[[-25.2  44.4  58.5 -34.2 -22.4 -10.3]
 [ 17.8 -29.4 -51.2 -12.2 -17.8  65.5]] --> -25.2

[[-10.5 -31.7 -27.6 -23.5  11.0 -27.8]
 [-19.3 -55.1 -32.8  13.1  20.3 -50.3]] --> -10.5

[[ -0.3 -14.0  -8.0  -3.4]
 [ 29.3  55.8  47.5 -19.5]] --> -0.3

[[ 63.2 -27.9 -53.8 -23.8  25.1]
 [ 27.5  -4.4   3.0 -59.2   8.3]] --> 63.2

[[-14.4 -12.5  -5.7 -14.4  13.6  36.6]
 [  4.9 -10.8  27.5   4.9  -8.7  67.8]] --> -14.4

[[-77.7  11.2  24.6  23.5   6.2]
 [-16.2  18.1  20.9  47.1 -19.7]] --> -77.7

[[-37.3  14.2 -55.5 -15.7  22.5]
 [-44.5  25.6 -77.1 -21.2  26.0]] --> -37.3
---
-36.4   18.3   17.9  -56.4   12.5   43.6  -27.0
-33.8   43.6   41.6  -54.8  -34.2   -6.4  -47.0
-29.4   42.8   39.7  -68.8  -37.0   28.1  -44.7
--> -68.8

-68.5   59.3    9.8  -33.0  -38.5   -0.8   65.1 --> -68.5

-11.3   37.7   30.6   45.5  -13.5   68.3
  1.6   13.1  -20.2   50.5  -15.5   31.3
 -3.5   18.5  -32.6   13.4    6.3   -2.8
--> -32.6

-64.6  -10.9  -19.0   41.2  -35.6   46.6  -46.1 --> -64.6

-17.9    0.6   11.6  -73.4  -16.9
  0.4  -15.6    4.1   72.0   20.1
 -8.7   -6.9   -1.7  -62.8  -41.8
--> -73.4

-55.8  -51.9  -46.5   24.8 --> -55.8

-29.1  -56.5   -2.0   36.5    9.8   -3.6  -11.3
 12.5   48.3  -32.2  -34.5  -16.2   32.0    0.5
--> -56.5

  7.1   31.6  -65.0   -7.5
-42.6   -1.1   48.2   22.1
--> -65.0

 68.4    7.8   -6.1  -49.9   67.7
  2.1  -40.3  -42.2   -9.5  -29.3
--> -49.9

 11.6   10.5  -16.1  -21.7   -8.0  -46.1
 -9.3    4.4  -73.1   -7.0   10.0   15.4
--> -73.1
---
(38.8, -8.0, -64.1, 40.0, 20.6) >> 40.0
((-72.6, -11.7, 1.5, -32.6, -13.1, 8.0, -57.4), (8.6, 4.7, 4.0, 1.5, -4.0, 2.4, 15.4)) >> -32.6
(8.2, -7.9, 4.3, 1.2, 0.8, -72.8) >> 1.2
((-24.4, 12.3, -28.0, 7.4, 24.0, -43.5), (37.0, -21.3, 33.7, -5.1, -34.4, 58.5), (-17.8, 3.7, -35.5, 16.7, 19.2, -43.0)) >> 7.4
(37.2, 53.6, -17.7, 7.8, 47.9, 43.1, 60.8) >> 7.8
(45.8, -13.2, -2.5, 67.9, 14.1, -17.7) >> 67.9
(-28.3, 62.3, -2.0, -48.7, 21.7, 30.4, -7.5) >> -48.7
((55.0, -22.4, -9.6, 8.2, 17.0), (11.5, 13.6, -42.1, 15.9, 69.6), (38.3, -25.6, 9.1, -2.9, -15.5)) >> 8.2
(-15.0, -54.1, -7.1, -28.2, 70.1) >> -28.2
---
2.8	-0.4	-7.2	-9.3	-9.5	-0.9	5.7
-12.1	16.7	14.3	18.1	18.3	-4.8	11.0
-7.1	13.9	-6.8	-5.0	-5.4	-18.8	9.7
==> 18.3, 18.1

0.424	0.299	0.940	1.515	-1.315
0.467	0.544	1.608	-0.570	1.394
0.471	0.556	-0.467	2.107	-0.473
==> 2.107, 1.608

-0.6	0.9	-1.3	0.7	0.5	0.4	1.5
-0.4	1.9	1.7	0.9	0.7	0.4	-0.5
==> 1.9, 1.7

0.023	-0.006	-0.012	0.045	0.001	-0.068
-0.155	0.128	0.087	-0.065	0.125	0.106
-0.167	0.117	0.108	-0.105	0.114	0.127
==> 0.128, 0.127

13.561	11.525	5.102	4.557	-16.738 ==> 13.561, 11.525

-2.02	-1.49	-0.67	1.91	-1.61	-0.88	1.28 ==> 1.91, 1.28
---
[97, 86, 73, 5, 79, 88, 13] 13
[993, 628, 156, 768, 303, 606, 945] 945
[9, 5, 2, 7, 3, 5, 8] 8
[490, -841, 751, 407] 407
[62, 39, 203, 157] 157
[8, 7, 1, 4, 6] 6
